Below is a small trained network, with its code and all its weights. Each question gives an input and a class and asks what happens when units are switched off, that is, made to give their printed mean instead of their output.

import numpy as np


def w(rows, s, z=0):
    codes = np.array(rows[::2]) - 128.0
    scale = np.full(codes.shape[1], s)
    scale[-1] = z or s
    return codes * scale


def norm(h):
    return h / np.sqrt((h * h).mean(-1, keepdims=True) + 1e-5)


def f(y):
    return np.maximum(y, 0)


def log_softmax(a):
    a = a - a.max(-1, keepdims=True)
    return a - np.log(np.exp(a).sum(-1, keepdims=True))


def net(x, mask):
    res = np.array(x, float).reshape(1, 8) / 4 @ E
    u = 0
    for l in range(2):
        y = f(norm(res) @ A[l][:, :-1].T + A[l][:, -1])
        res = res + np.where(mask[u : u + 6], y, B[l][:, -1]) @ B[l][:, :-1]
        u += 6
    return log_softmax(norm(res)[-1] @ U[:, :-1].T + U[:, -1])


A, B = {}, {}
E = w([
[128,113,113,111,155],'x0',
[254,128,145,102,125],'x1',
[128,118,112,116,148],'x2',
[99,199,131,26,66],'x3',
[128,125,123,125,134],'x4',
[128,129,128,126,128],'x5',
[127,130,132,135,118],'x6',
[128,127,124,126,137],'x7',
],0.0054)
A[0] = w([
[94,175,143,3,82,176],'0.n0',
[127,167,222,132,139,163],'0.n1',
[173,160,73,102,147,136],'0.n2',
[37,131,130,138,139,253],'0.n3',
[90,89,101,159,188,100],'0.n4',
[132,92,138,190,152,219],'0.n5',
],0.007,0.0034)
B[0] = w([
[85,160,59,83,154,255],'0.n0',
[128,95,99,113,253,162],'0.n1',
[164,92,233,175,103,166],'0.n2',
[29,174,210,103,254,238],'0.n3',
[87,193,223,222,48,189],'0.n4',
[133,131,156,233,115,223],'0.n5',
],0.0046,0.0059)
A[1] = w([
[192,213,57,97,46,73],'1.n0',
[190,70,135,181,99,37],'1.n1',
[212,152,102,10,82,14],'1.n2',
[27,89,104,154,121,241],'1.n3',
[117,159,181,2,120,156],'1.n4',
[112,164,148,41,88,252],'1.n5',
],0.008,0.0022)
B[1] = w([
[142,75,123,168,129,181],'1.n0',
[123,98,146,11,178,190],'1.n1',
[123,99,97,223,125,208],'1.n2',
[134,181,129,130,103,248],'1.n3',
[132,110,117,92,72,255],'1.n4',
[159,124,76,116,118,240],'1.n5',
],0.012,0.0053)
U = w([
[53,186,250,254,149,237],'0',
[51,216,70,45,51,223],'1',
[206,35,247,108,212,116],'2',
[177,34,25,155,29,3],'3',
],0.0098,0.00059)

Each question gives the input, the list of numbers given to net, and the class t.
The units are the neurons (one row each of A and B). Each row of codes is followed by its name. A weight is (code - 128) times the scale printed after its matrix; where a second scale follows, it is the last column's (A, B and U).
mask holds one flag per neuron, layer by layer. A switched-off neuron (its flag False) gives its mean, the last column of its row in B, instead of its output. The means were averaged over made-up inputs and are rounded, as every weight is.
A unit's drop is (log p(t) with every unit on - log p(t) with that unit switched off) / (log p(t) with every unit on - log p(t) with every unit switched off).
unit that matters most: the unit with the biggest drop
k most important neurons: the k neurons with the biggest drops, biggest first
k most important neurons of layer l: the k neurons of layer l with the biggest drops, biggest first
drop when u is switched off: that unit's drop, to one decimal
input [-6,1,-2,-2,0,-2,7,8], class 2: unit that matters most : 0.n3
input [0,-1,5,0,-7,1,-5,-5], class 0: 2 most important neurons : (0.n4, 1.n1)
input [4,-7,5,0,1,-4,-1,-6], class 0: 3 most important neurons of layer 1 : (1.n4, 1.n1, 1.n5)
input [-7,1,-6,-6,1,6,-6,-8], class 2: 2 most important neurons : (1.n1, 0.n3)
input [8,1,3,5,-1,-6,-8,4], class 3: 2 most important neurons : (0.n3, 1.n2)
input [-7,-1,1,0,8,6,-7,7], class 0: 3 most important neurons of layer 1 : (1.n1, 1.n5, 1.n4)
input [8,-5,-5,0,1,-7,-3,-1], class 0: drop when 0.n0 is switched off : 0.1
input [-2,3,5,-3,2,4,8,2], class 2: drop when 1.n1 is switched off : 0.1
input [4,-6,6,-1,5,-1,0,-1], class 0: drop when 1.n4 is switched off : 0.1
input [-8,2,-1,-7,-7,6,7,-2], class 2: 2 most important neurons : (1.n1, 0.n3)
